Below are the code and all the weights of a small trained network. Each question names an input and a class and asks about switching units off, where a switched-off unit gives its printed mean instead of its output.

import numpy as np


def w(rows, s, z=0):
    codes = np.array(rows[::2]) - 128.0
    scale = np.full(codes.shape[1], s)
    scale[-1] = z or s
    return codes * scale


def f(y):
    return y / 2 * (1 + np.tanh(0.7978845608 * (y + 0.044715 * y**3)))


def log_softmax(a):
    a = a - a.max(-1, keepdims=True)
    return a - np.log(np.exp(a).sum(-1, keepdims=True))


def net(x, mask):
    res = np.array(x, float).reshape(1, 3) / 4 @ E
    y = f(res @ A[0][:, :-1].T + A[0][:, -1])
    res = res + np.where(mask, y, B[0][:, -1]) @ B[0][:, :-1]
    return log_softmax(res[-1] @ U[:, :-1].T + U[:, -1])


A, B = {}, {}
E = w([
[133,121,121,122],'x0',
[230,19,179,254],'x1',
[63,45,236,59],'x2',
],0.0081)
A[0] = w([
[89,127,187,102,138],'n1',
[218,180,95,183,149],'n2',
[143,75,157,159,97],'n3',
[134,140,140,128,30],'n4',
[157,106,153,75,52],'n5',
[87,91,237,147,134],'n6',
[123,37,169,87,136],'n7',
[135,145,56,164,56],'n8',
[101,68,131,97,56],'n9',
[136,92,124,85,120],'n10',
[132,148,153,133,33],'n11',
[101,60,107,94,69],'n12',
[239,119,108,183,143],'n13',
[168,112,173,132,254],'n14',
[95,147,56,200,79],'n15',
[108,155,115,75,63],'n16',
[154,120,167,176,87],'n17',
[143,62,107,149,79],'n18',
[85,151,102,94,60],'n19',
[111,5,100,134,226],'n20',
[72,119,116,171,143],'n21',
[94,152,74,116,146],'n22',
],0.014,0.0076)
B[0] = w([
[179,175,194,153,183],'n1',
[165,205,214,137,233],'n2',
[68,112,171,102,183],'n3',
[44,75,197,178,114],'n4',
[101,120,149,177,131],'n5',
[168,175,160,151,215],'n6',
[151,177,143,155,208],'n7',
[105,166,247,178,161],'n8',
[117,131,211,200,147],'n9',
[146,145,160,128,141],'n10',
[47,45,154,185,114],'n11',
[149,119,165,150,141],'n12',
[105,129,120,72,249],'n13',
[122,155,130,90,221],'n14',
[144,147,232,156,167],'n15',
[88,74,221,98,163],'n16',
[59,110,160,117,173],'n17',
[61,85,195,119,162],'n18',
[96,142,179,113,163],'n19',
[132,146,113,84,226],'n20',
[129,136,121,120,133],'n21',
[122,155,179,86,175],'n22',
],0.012)
U = w([
[171,207,196,220,69],'0',
[168,170,156,94,251],'1',
[65,131,186,65,93],'2',
[193,179,66,112,227],'3',
[89,41,66,210,87],'4',
[63,70,75,254,88],'5',
[118,9,85,161,77],'6',
[87,29,53,226,86],'7',
],0.0097,0.013)

Each question gives the input, the list of numbers given to net, and the class t.
The units are the neurons (one row each of A and B). Each row of codes is followed by its name. A weight is (code - 128) times the scale printed after its matrix; where a second scale follows, it is the last column's (A, B and U).
mask holds one flag per neuron, in row order. A switched-off neuron (its flag False) gives its mean, the last column of its row in B, instead of its output. The means were averaged over made-up inputs and are rounded, as every weight is.
A unit's drop is (log p(t) with every unit on - log p(t) with that unit switched off) / (log p(t) with every unit on - log p(t) with every unit switched off).
The circuit of an input: a set's keep is (log p(t) with only the set's units on - log p(t) with every unit switched off) / (log p(t) with every unit on - log p(t) with every unit switched off). Starting from the 12 units with the biggest drops (on a tie, the unit counted first), units are removed one at a time, each time the one whose removal leaves the highest keep (on an exact tie, the one counted first), for as long as the keep stays at least 0.8.
units of the circuit, in order: the units of the circuit, biggest drop first
unit that matters most: the unit with the biggest drop
k most important neurons: the k neurons with the biggest drops, biggest first
drop when u is switched off: that unit's drop, to one decimal
input [6,-8,-6], class 2: units of the circuit, in order	[n16; n19]
input [-1,8,4], class 2: unit that matters most	n3
input [-5,-6,6], class 0: units of the circuit, in order	[n1; n13]
input [5,8,-7], class 2: units of the circuit, in order	[n13; n17]
input [-5,6,3], class 2: units of the circuit, in order	[n3; n17]
input [1,8,4], class 2: 3 most important neurons	[n3; n18; n17]
input [0,7,-6], class 2: units of the circuit, in order	[n13; n17]
input [1,6,3], class 2: units of the circuit, in order	[n3; n18]
input [-2,-4,8], class 0: drop when n8 is switched off	0.0
input [1,6,2], class 2: drop when n18 is switched off	0.2
input [-1,7,3], class 2: drop when n18 is switched off	0.2
